Each row has a name. Each question is about the rows just above it. Places in a row count from 1.

-.10 -.45 -.20 -.17 -.04  .31 -.86  .27 -.10 -.38 -.11 -.38  .38  .07 -.47  .16 -.28 -.30  .00  .40 -.08  .45 : F
-.25 -.10 -.47  .32 -.23  .36 -.23  .58  .49  .44  .38  .58  .22 -.10  .09 -.05 -.10 -.60 -.10  .50 -.58 -.09 : H
-.24  .12  .49 -.06  .11  .02 -.12  .19  .19 -.25 -.21 -.43 -.41  .12  .28 -.10  .16  .62 -.62 -.30 -.33  .26 : P
 .00  .23  .43 -.54  .50  .08  .50  .10 -.29 -.21 -.79  .11 -.87 -.20  .08  .65  .29 -.07 -.26  .42  .10  .13 : Y
 .00  .23  .43 -.54  .50  .08  .50  .28 -.29 -.21 -.79  .11 -.87 -.20  .08  .65  .29 -.07 -.26 -.06 -.20  .10 : Q
-.10 -.45 -.20 -.17  .23  .31 -.86  .27  .27 -.38  .23 -.38 -.08 -.08 -.08 -.08  .27 -.30  .00 -.08 -.08  .23 : G
At which places does G hold .23? : 5 11 22
At which places does F hold -.10? : 1 9
At which places does P hold .12? : 2 14
At which places does H hold .50? : 20
Every place of -.21 in Y: : 10
Places of -.10 in row H: : 2 14 17 19
Places of .27 in row G: : 8 9 17

 .73 -.11  .63  .63  .23  .23  .73  .23  .23  .63 -.11 -> T
-.32 -.61 -.61 -.21 -.60  .37  .74  .37 -.21  .18  .39 -> R
-.29  .31  .42 -.30 -.20  .67  .62  .38  .31 -.30  .31 -> J
Places of .74 in row R: : 7
At which places does T hold .63? : 3 4 10
Every place of .31 in J: : 2 9 11
Places of -.61 in row R: : 2 3
At which places does T hold .73? : 1 7
Places of .37 in row R: : 6 8
Every place of -.30 in J: : 4 10

 .21 -.22 -.26 -.22 -.03  .00 -.29 -.05  .10 -.19 -.28  .03  .11  .18  .15 -.05  .15 -.04 -.21 -.10  .09  .21 -.35  .17 -.04  .02  .03 -.25 -.12  .26  .16  .27 -.23 -.13 -.06 -.13 -.26  .09 -.23  .07 -.01  .18  .07 -.03 -.19 -.26  .17 -.11  .29  .15  .07  .33  .15 -.22  .08  V
-.26 -.84 -.11  .09  .18  .00  .47 -.29 -.12 -.27 -.24  .31 -.50  .22 -.04 -.29 -.06  .18 -.15 -.50  .90 -.39  .08  .07 -.23  .13  .38  .02  .41  .55  .08 -.26 -.27 -.19  .29  .24  .22  .54 -.32 -.19  .13 -.26 -.19  .30 -.18  .42 -.06 -.18  .12 -.42 -.05  .16 -.61 -.06  .24  E
-.18 -.70 -.14  .36  .06  .01  .20 -.20 -.13 -.14 -.27  .08 -.44  .29 -.06 -.33 -.29  .09 -.05 -.29  .78 -.53  .50  .16 -.18  .16  .42 -.17  .42  .48 -.01 -.43 -.38 -.33  .29  .24  .18  .47 -.35 -.17  .16 -.25 -.13  .25 -.27  .27 -.07 -.05  .05 -.64  .06  .27 -.55 -.14  .08  D
Places of -.22 in row V: : 2 4 54
At which places does V hold .15? : 15 17 50 53
Places of .06 in row D: : 5 51

-.77 -.77  .32  .32 -.16  B
.33 .51 .17 .24 .03  L
 .13 -.77 -.17  .13 -.17  S
At which places does B hold -.77? : 1 2
Places of .32 in row B: : 3 4
Places of -.17 in row S: : 3 5
Every place of .51 in L: : 2

 .81  .75  .60  .24  .09  .47  .52 -.03  .08  .19  .50 -.07 -> zar
 .37 -.33 -.23 -.10  .31 -.15  .07  .27 -.31  .09  .33 -.14 -> solu
-.28 -.76 -.80 -.42  .42 -.35 -.44  .40 -.41  .11 -.09 -.05 -> gipe
 .61  .20  .27  .17  .04  .06  .41  .04 -.09  .07  .44 -.16 -> Maf
 .62  .60  .45  .23 -.02  .31  .47 -.06  .07  .17  .39 -.12 -> rimol
 .37 -.81 -.56 -.18  .49 -.38 -.04  .43 -.48  .08  .43 -.21 -> sud
-.17 -.26 -.23 -.16  .16 -.05 -.24  .11 -.07 -.02 -.11  .08 -> Nuz
-.21 -.21 -.25 -.21 -.25 -.21 -.26  .13 -.09  .01 -.12 -.25 -> tupu
 .46 -.61 -.39 -.11  .44 -.29  .08  .41 -.42  .10  .46 -.18 -> gis
 .22  .02  .05  .02  .00 -.02  .12  .00 -.09  .00  .15 -.11 -> Fanap
 .50 -.46  .34 -.09  .37 -.23  .13  .34 -.39  .07  .34  .34 -> Delu
-.01 -.83 -.73 -.37  .53 -.36 -.31  .49 -.47  .10  .12 -.07 -> lage
At which places does Delu hold .34? : 3 8 11 12
Every place of -.26 in tupu: : 7

 .05  .12  .14  .05 -.01  .01  .10 -.06 -.06 -.11 : W
 .04 -.04  .22  .13 -.10  .03  .15  .11 -.12 -.11 : A
-.07 -.07  .27  .20 -.19 -.02  .18  .14  .01 -.12 : Z
-.07  .32 -.03  .63 -.03 -.02  .47 -.21 -.03 -.37 : X
-.11  .40  .84 -.16 -.06 -.05  .50 -.26 -.05 -.05 : K
 .05 -.07 -.34 -.28  .10  .01 -.21 -.01  .00  .15 : U
-.11  .40  .84  .69 -.06 -.05  .50 -.26 -.05 -.41 : C
-.04  .07  .49  .38 -.17 -.03  .30  .04 -.02 -.23 : N
-.09  .18  .72  .62 -.22 -.02  .47 -.11  .05 -.33 : M
Places of -.06 in row W: : 8 9
At which places does X hold -.03? : 3 5 9
At which places does Z hold -.07? : 1 2

 .04 -.11 -.24 -.11  .05 : sas
-.02  .04 -.19 -.03 -.19 : duza
 .04 -.11 -.24 -.20  .22 : Vekot
-.05  .04 -.11  .25  .08 : zelol
-.21 -.21 -.21  .15  .15 : riroz
 .07 -.22  .06 -.11 -.90 : beteb
-.20 -.20 -.31 -.20 -.31 : fonop
At which places does riroz hold -.21? : 1 2 3
Every place of -.20 in fonop: : 1 2 4
Places of .04 in row sas: : 1
Every place of .08 in zelol: : 5

 .03 -.26  .04 -.13 -.21 -.34  .19 -.41  .56 -.21  .07  .04  .09  .05 -.16 -.33 -.18  .01  .26 -.37  .15  .25  .23 -.15  .53 = mozi
-.31 -.25  .36 -.09  .40 -.06  .30 -.13  .62  .62 -.24  .26 -.04  .08  .09 -.41  .33 -.12  .27  .16  .37  .37  .37  .37  .59 = mik
 .07 -.06  .37 -.28  .37 -.11  .30 -.38  .75 -.14 -.24  .19 -.14  .32  .07 -.38  .04 -.02 -.05  .22  .08  .31  .39 -.31  .40 = Levuf
-.20 -.05  .06 -.26  .40 -.32  .52 -.41  .48  .07 -.06 -.08  .18  .44  .23 -.36  .19 -.05  .20 -.05  .08 -.14  .13 -.05  .60 = kog
-.15  .09 -.01  .05  .05 -.32  .32 -.15  .64  .35  .26 -.06 -.32  .05 -.23 -.30  .14 -.22 -.01 -.30 -.36  .49  .15 -.32 -.32 = fuzik
-.15  .09 -.01  .05  .48 -.16  .32 -.15  .64  .35  .26 -.06  .31  .05 -.23 -.30  .14 -.22  .23  .61  .00  .11  .34 -.12  .66 = Mede
Every place of -.25 in mik: : 2
Every place of .60 in kog: : 25
Every place of .37 in mik: : 21 22 23 24
Places of -.32 in row fuzik: : 6 13 24 25

 .54 -.04  .17  .17  .11 : des
 .63 -.48 -.23 -.48  .63 : likin
 .27 -.37  .60  .66 -.14 : redu
 .25 -.15  .13  .13  .20 : mida
-.44  .20 -.23 -.03  .62 : vuleb
 .41 -.10  .70  .79 -.83 : lemi
-.38 -.38  .24  .24 -.52 : vib
 .37  .20 -.23 -.03  .31 : vepo
 .51 -.36 -.15 -.52 -.04 : Peta
Places of -.48 in row likin: : 2 4
Every place of .25 in mida: : 1
At which places does likin hold .63? : 1 5
Places of .24 in row vib: : 3 4

 .03  .17  .13 -.25  .25 -.43  .11 -.06 -.58 -.45  .23  .12  .19 -.27 -.12  .05 -.25 -.22  .39 -.76  .64  .51 -> mele
 .03  .17  .13 -.25 -.43  .20 -.02 -.06 -.02 -.45  .23 -.02  .19 -.27 -.13  .05 -.25 -.22 -.17 -.76  .64  .51 -> Vurof
 .07  .00  .20  .12 -.05  .24  .01 -.19  .34 -.44  .03 -.12  .03 -.33 -.05 -.11  .03 -.10 -.17  .27  .03  .03 -> tepu
 .03  .17  .13 -.25  .19 -.43  .08 -.06 -.58 -.45 -.22  .12  .19 -.27 -.13  .05 -.25 -.22  .39 -.76  .64 -.03 -> mek
At which places does Vurof hold -.02? : 7 9 12
Every place of .03 in tepu: : 11 13 17 21 22
Every place of .19 in mek: : 5 13
At which places does mek hold -.03? : 22

-.89 -.23 -.85  .19 -.12 -> tonod
-.74 -.89  .71 -.86 -.89 -> beg
 .75 -.85 -.85 -.84  .75 -> miluk
-.23 -.23 -.85 -.24 -.23 -> fugas
-.89 -.86 -.85  .19 -.12 -> vitiz
At which places does miluk hold -.85? : 2 3
Places of -.89 in row beg: : 2 5
At which places does fugas hold -.23? : 1 2 5
At which places does fugas hold -.24? : 4
Places of .75 in row miluk: : 1 5
Places of -.85 in row tonod: : 3

 .49  .17 -.02 -.04  .27  Venov
 .58  .47 -.06 -.09  .34  sare
 .35  .35  .10 -.03  .10  dun
.29 .52 .29 .29 .30  sima
 .35  .31  .10 -.10  .46  malo
Places of .30 in row sima: : 5
Places of .35 in row dun: : 1 2

-.28  .13 -.13 -.03 -.44  .18  Bapo
-.26 -.69  .39  .72  .40  .35  nel
 .09 -.10 -.55  .55 -.29 -.28  Vokuf
 .01  .01  .01  .25 -.54  .01  ros
 .08  .57  .72  .26  .57 -.15  deko
 .29  .37  .03  .26 -.40 -.06  fug
At which places does deko hold .57? : 2 5
Every place of -.54 in ros: : 5
At which places does ros hold .01? : 1 2 3 6

